Below are the code and all the weights of a small trained network. Each question names an input and a target symbol and asks about switching units off, where a switched-off unit gives its printed mean instead of its output.

import numpy as np


def w(rows, s, z=0):
    codes = np.array(rows[::2]) - 128.0
    scale = np.full(codes.shape[1], s)
    scale[-1] = z or s
    return codes * scale


def f(y):
    return y / 2 * (1 + np.tanh(0.7978845608 * (y + 0.044715 * y**3)))


def softmax(a):
    e = np.exp(a - a.max(-1, keepdims=True))
    return e / e.sum(-1, keepdims=True)


def log_softmax(a):
    a = a - a.max(-1, keepdims=True)
    return a - np.log(np.exp(a).sum(-1, keepdims=True))


def net(x, mask):
    ids = ['βγδεηθλμξπστφω'.index(c) for c in x.split()]
    T = len(ids)
    res = E[ids] + P[:T]
    r = res
    for j in range(2):
        rows = slice(2 * j, 2 * j + 2)
        q, k, v = (r @ M[0][rows].T for M in (Q, K, V))
        z = softmax(np.where(np.tri(T) > 0, q @ k.T / 2**0.5, -1e9)) @ v
        o = O[0][rows]
        res = res + np.where(mask[j], z, o[:, -1]) @ o[:, :-1]
    y = f(res @ A[0][:, :-1].T + A[0][:, -1])
    res = res + np.where(mask[2:14], y, B[0][:, -1]) @ B[0][:, :-1]
    return log_softmax(res[-1] @ U[:, :-1].T + U[:, -1])


Q, K, V, O, A, B = {}, {}, {}, {}, {}, {}
E = w([
[155,83,90,82,88],'β',
[126,124,165,138,106],'γ',
[74,73,78,104,94],'δ',
[144,87,61,125,144],'ε',
[173,104,190,149,146],'η',
[193,175,124,152,88],'θ',
[136,126,55,152,93],'λ',
[89,102,155,164,126],'μ',
[149,114,92,6,140],'ξ',
[109,142,128,119,47],'π',
[191,66,154,134,129],'σ',
[201,133,146,111,65],'τ',
[89,65,158,115,102],'φ',
[205,136,84,105,121],'ω',
],0.026)
P = w([
[249,54,192,137,2],'0',
[216,106,168,129,56],'1',
[171,97,184,116,74],'2',
[156,96,191,111,117],'3',
[134,114,173,108,129],'4',
[124,115,167,105,140],'5',
[101,141,153,88,153],'6',
[90,139,145,99,147],'7',
[63,128,134,107,144],'8',
],0.005)
Q[0] = w([
[109,14,161,156,94],'head 0',
[138,105,125,99,88],'head 0',
[14,157,179,106,178],'head 1',
[106,116,248,133,162],'head 1',
],0.013)
K[0] = w([
[56,133,154,8,248],'head 0',
[150,101,123,70,192],'head 0',
[125,47,106,209,42],'head 1',
[171,73,142,173,99],'head 1',
],0.011)
V[0] = w([
[61,68,115,254,138],'head 0',
[181,121,245,142,102],'head 0',
[160,185,102,205,122],'head 1',
[129,171,159,101,45],'head 1',
],0.0068)
O[0] = w([
[90,86,94,205,63,51],'head 0',
[186,89,187,147,111,119],'head 0',
[255,150,98,216,60,4],'head 1',
[74,161,175,105,56,208],'head 1',
],0.0072,0.0023)
A[0] = w([
[163,188,130,124,56,157],'neuron 0',
[165,118,81,177,146,99],'neuron 1',
[139,107,37,70,103,140],'neuron 2',
[135,153,174,81,126,112],'neuron 3',
[139,93,158,165,179,23],'neuron 4',
[119,172,192,245,91,77],'neuron 5',
[148,104,172,107,117,61],'neuron 6',
[89,98,158,228,178,173],'neuron 7',
[95,114,136,153,90,87],'neuron 8',
[154,171,82,91,144,42],'neuron 9',
[38,106,139,119,131,28],'neuron 10',
[86,119,103,83,221,2],'neuron 11',
],0.012,0.0049)
B[0] = w([
[122,162,151,39,113,178],'neuron 0',
[156,97,2,140,105,163],'neuron 1',
[129,137,168,116,167,250],'neuron 2',
[129,113,99,178,154,158],'neuron 3',
[157,143,141,97,84,125],'neuron 4',
[87,220,103,232,210,150],'neuron 5',
[72,130,118,158,116,148],'neuron 6',
[234,91,112,143,81,139],'neuron 7',
[72,137,39,121,95,150],'neuron 8',
[149,105,104,156,136,143],'neuron 9',
[184,213,35,145,187,159],'neuron 10',
[130,129,156,159,40,175],'neuron 11',
],0.0098,0.011)
U = w([
[117,97,219,57,209,225],'β',
[67,162,192,194,177,254],'γ',
[33,174,94,138,255,92],'δ',
[184,56,87,178,240,104],'ε',
[216,139,172,198,149,111],'η',
[200,221,141,161,137,53],'θ',
[193,145,67,146,45,148],'λ',
[162,153,114,237,143,72],'μ',
[160,139,155,146,143,70],'ξ',
[64,168,152,122,40,45],'π',
[226,49,173,160,63,86],'σ',
[195,161,187,119,49,72],'τ',
[27,4,134,181,40,143],'φ',
[255,166,130,111,167,55],'ω',
],0.0068,0.007)

Each question gives the input, a string of symbols that net reads in full, and the target symbol t.
The units are the heads (2 rows each of Q, K, V and O) and the neurons (one row each of A and B). Each row of codes is followed by its name. A weight is (code - 128) times the scale printed after its matrix; where a second scale follows, it is the last column's (O, A, B and U).
mask holds one flag per unit, heads first, then neurons. A switched-off unit (its flag False) gives its mean, the last column of its rows in O or B, instead of its output. The means were averaged over made-up inputs and are rounded, as every weight is.
A unit's drop is (log p(t) with every unit on - log p(t) with that unit switched off) / (log p(t) with every unit on - log p(t) with every unit switched off).
The circuit of an input: a set's keep is (log p(t) with only the set's units on - log p(t) with every unit switched off) / (log p(t) with every unit on - log p(t) with every unit switched off). Starting from the 12 units with the biggest drops (on a tie, the unit counted first), units are removed one at a time, each time the one whose removal leaves the highest keep (on an exact tie, the one counted first), for as long as the keep stays at least 0.8.
units of the circuit, in order: the units of the circuit, biggest drop first
k most important neurons: the k neurons with the biggest drops, biggest first
which heads matter: for each layer, one digit per head in row order, 1 if its drop is at least 0.15 and else 0, layers parted by /
drop of u: that unit's drop, to one decimal
input ξ μ ω σ, target β: units of the circuit, in order : [head 0]
input ξ λ λ σ δ, target β: which heads matter : 10
input λ φ λ π λ ξ θ, target β: which heads matter : 01
input γ λ λ γ ε ω τ δ, target δ: units of the circuit, in order : [neuron 10; head 0]
input δ ε ξ β θ λ σ λ ω, target β: 2 most important neurons : [neuron 1; neuron 10]
input τ λ γ, target γ: 2 most important neurons : [neuron 5; neuron 1]
input λ λ λ γ η, target η: units of the circuit, in order : [neuron 5; neuron 7; head 0]
input λ γ ε ξ ε λ ε φ ω, target β: which heads matter : 01
input λ φ λ ξ ε, target β: 2 most important neurons : [neuron 1; neuron 2]
input ξ λ β ξ ξ λ λ λ, target δ: 2 most important neurons : [neuron 10; neuron 7]
input λ φ ξ ξ π ε λ δ β, target β: 2 most important neurons : [neuron 2; neuron 1]
input γ β ε μ, target μ: drop of neuron 6 : 0.0
input φ λ λ λ μ λ μ β, target β: drop of neuron 1 : 0.2
input ξ φ σ λ, target β: drop of neuron 9 : 0.0
input π η λ λ λ σ, target σ: drop of neuron 7 : 0.1
input λ θ φ λ λ φ λ λ σ, target σ: most important neuron : [neuron 7]
input γ γ λ ε φ λ μ μ, target μ: 2 most important neurons : [neuron 5; neuron 7]
